Here is a tiny trained network, its code and every weight. The questions are about switching its units off for an input and a class, where a switched-off unit gives its printed mean instead of its output.

import numpy as np


def w(rows, s, z=0):
    codes = np.array(rows[::2]) - 128.0
    scale = np.full(codes.shape[1], s)
    scale[-1] = z or s
    return codes * scale


def f(y):
    return np.maximum(y, 0)


def log_softmax(a):
    a = a - a.max(-1, keepdims=True)
    return a - np.log(np.exp(a).sum(-1, keepdims=True))


def net(x, mask):
    res = np.array(x, float).reshape(1, 4) / 4 @ E
    y = f(res @ A[0][:, :-1].T + A[0][:, -1])
    res = res + np.where(mask, y, B[0][:, -1]) @ B[0][:, :-1]
    return log_softmax(res[-1] @ U[:, :-1].T + U[:, -1])


A, B = {}, {}
E = w([
[169,128,127,152,125,117,130,3,126,131,152,129],'x0',
[125,127,128,124,120,143,193,128,123,150,130,251],'x1',
[130,192,19,125,107,128,128,128,150,132,121,127],'x2',
[128,128,128,129,128,128,128,128,128,128,128,128],'x3',
],0.016)
A[0] = w([
[127,134,121,127,124,130,133,128,130,131,127,136,119],'N0',
[129,128,128,129,129,126,120,129,129,125,127,115,160],'N1',
[122,129,128,124,130,127,117,143,129,123,121,114,172],'N2',
[129,133,123,129,127,126,122,128,131,126,127,118,146],'N3',
[136,128,128,136,129,123,118,113,129,125,134,114,126],'N4',
[135,128,128,134,124,132,147,114,125,137,135,151,99],'N5',
[108,128,128,109,127,135,136,163,128,131,114,139,176],'N6',
[133,129,127,133,130,124,116,119,129,124,131,109,139],'N7',
[175,128,127,156,126,122,130,4,127,131,156,129,133],'N8',
[126,127,128,123,122,142,185,128,125,148,130,209,133],'N9',
[129,197,43,127,108,128,128,128,145,131,125,128,136],'N10',
[129,131,124,129,127,128,128,124,129,128,129,128,121],'N11',
[140,128,128,139,130,119,113,112,129,122,136,110,126],'N12',
[120,127,128,118,127,135,143,140,127,133,123,148,130],'N13',
[154,128,127,145,127,124,129,33,127,130,144,128,131],'N14',
[127,65,203,130,148,128,128,128,111,125,131,128,255],'N15',
[127,127,128,126,125,132,147,128,127,133,129,163,131],'N16',
[119,127,128,118,127,134,138,142,127,131,123,142,133],'N17',
[129,189,49,127,108,128,128,128,142,131,125,128,135],'N18',
[130,129,128,132,133,119,89,128,131,113,127,74,224],'N19',
[135,128,128,134,125,131,142,114,126,134,135,146,100],'N20',
[136,128,128,134,125,131,143,114,126,136,135,146,99],'N21',
[119,130,128,123,130,126,113,145,131,120,118,111,188],'N22',
],0.019,0.0079)
B[0] = w([
[132,129,125,125,123,132,135,134,133,135,122,138,141],'N0',
[122,128,124,126,137,133,114,131,131,121,125,111,145],'N1',
[114,109,126,107,141,142,115,144,134,120,134,118,154],'N2',
[122,132,122,127,135,133,116,131,132,125,122,114,141],'N3',
[140,144,130,145,127,118,119,117,124,121,124,115,146],'N4',
[120,111,125,101,120,121,149,122,132,147,134,153,161],'N5',
[124,142,134,149,127,164,132,165,121,131,126,127,181],'N6',
[137,140,130,139,132,126,111,124,126,119,126,108,149],'N7',
[141,126,127,129,118,7,128,37,126,124,129,129,252],'N8',
[115,131,133,137,82,135,210,131,118,178,130,185,247],'N9',
[138,140,80,120,124,131,127,132,168,142,62,126,225],'N10',
[131,129,125,128,127,123,128,124,130,128,124,128,132],'N11',
[144,149,131,151,128,117,113,115,123,118,123,109,152],'N12',
[129,143,136,156,114,142,145,136,118,141,125,138,162],'N13',
[138,126,127,129,120,59,128,66,126,125,129,129,218],'N14',
[110,111,201,139,137,134,128,131,69,117,202,129,217],'N15',
[126,129,131,131,104,132,152,133,125,169,128,156,176],'N16',
[128,141,135,152,121,144,137,138,121,134,125,132,155],'N17',
[140,142,73,120,124,132,127,133,173,142,52,126,217],'N18',
[133,120,128,118,162,134,53,136,135,92,131,49,194],'N19',
[122,111,125,103,123,118,143,119,132,141,134,148,154],'N20',
[122,110,125,103,123,118,144,119,132,140,134,148,155],'N21',
[111,106,126,102,148,147,108,149,137,116,135,112,161],'N22',
],0.015,0.025)
U = w([
[70,28,181,65,210,224,62,252,90,51,228,68,252],'0',
[172,123,204,186,168,90,61,77,72,43,208,61,110],'1',
[82,138,199,235,103,224,188,246,49,158,203,183,174],'2',
[98,69,193,95,97,89,189,79,76,156,215,198,73],'3',
[117,129,72,21,192,225,58,249,192,101,79,65,189],'4',
[197,203,84,154,140,91,58,80,173,85,71,56,70],'5',
[134,208,91,173,81,224,190,253,160,177,73,182,122],'6',
[157,120,80,48,85,89,189,85,178,175,87,202,29],'7',
],0.0046,0.0035)

Each question gives the input, the list of numbers given to net, and the class t.
The units are the neurons (one row each of A and B). Each row of codes is followed by its name. A weight is (code - 128) times the scale printed after its matrix; where a second scale follows, it is the last column's (A, B and U).
mask holds one flag per neuron, in row order. A switched-off neuron (its flag False) gives its mean, the last column of its row in B, instead of its output. The means were averaged over made-up inputs and are rounded, as every weight is.
A unit's drop is (log p(t) with every unit on - log p(t) with that unit switched off) / (log p(t) with every unit on - log p(t) with every unit switched off).
The circuit of an input: a set's keep is (log p(t) with only the set's units on - log p(t) with every unit switched off) / (log p(t) with every unit on - log p(t) with every unit switched off). Starting from the 12 units with the biggest drops (on a tie, the unit counted first), units are removed one at a time, each time the one whose removal leaves the highest keep (on an exact tie, the one counted first), for as long as the keep stays at least 0.8.
circuit, biggest first: the units of the circuit, biggest drop first
top k neurons: the k neurons with the biggest drops, biggest first
drop of u: that unit's drop, to one decimal
input [-2,-1,-6,2], class 0: circuit, biggest first -> [N8, N9]
input [-3,1,1,4], class 6: circuit, biggest first -> [N8]
input [-4,0,-6,-6], class 0: circuit, biggest first -> [N9, N8]
input [0,-7,1,-4], class 4: top 3 neurons -> [N8, N15, N14]
input [-3,1,-4,-6], class 2: top 2 neurons -> [N8, N19]
input [0,-4,7,-5], class 4: top 2 neurons -> [N8, N14]
input [-3,-1,3,0], class 4: top 2 neurons -> [N8, N9]
input [-4,-6,1,8], class 4: top 2 neurons -> [N15, N8]
input [3,5,0,1], class 3: top 2 neurons -> [N18, N10]
input [-5,1,4,6], class 6: top 2 neurons -> [N19, N8]
input [0,5,-8,-1], class 2: top 2 neurons -> [N8, N14]
input [-4,-2,3,5], class 4: drop of N8 -> 0.1
input [-3,-3,-4,-7], class 0: drop of N22 -> 0.0
input [-5,-1,4,-7], class 4: drop of N9 -> 0.1
input [3,0,8,-3], class 5: top neuron -> [N9]
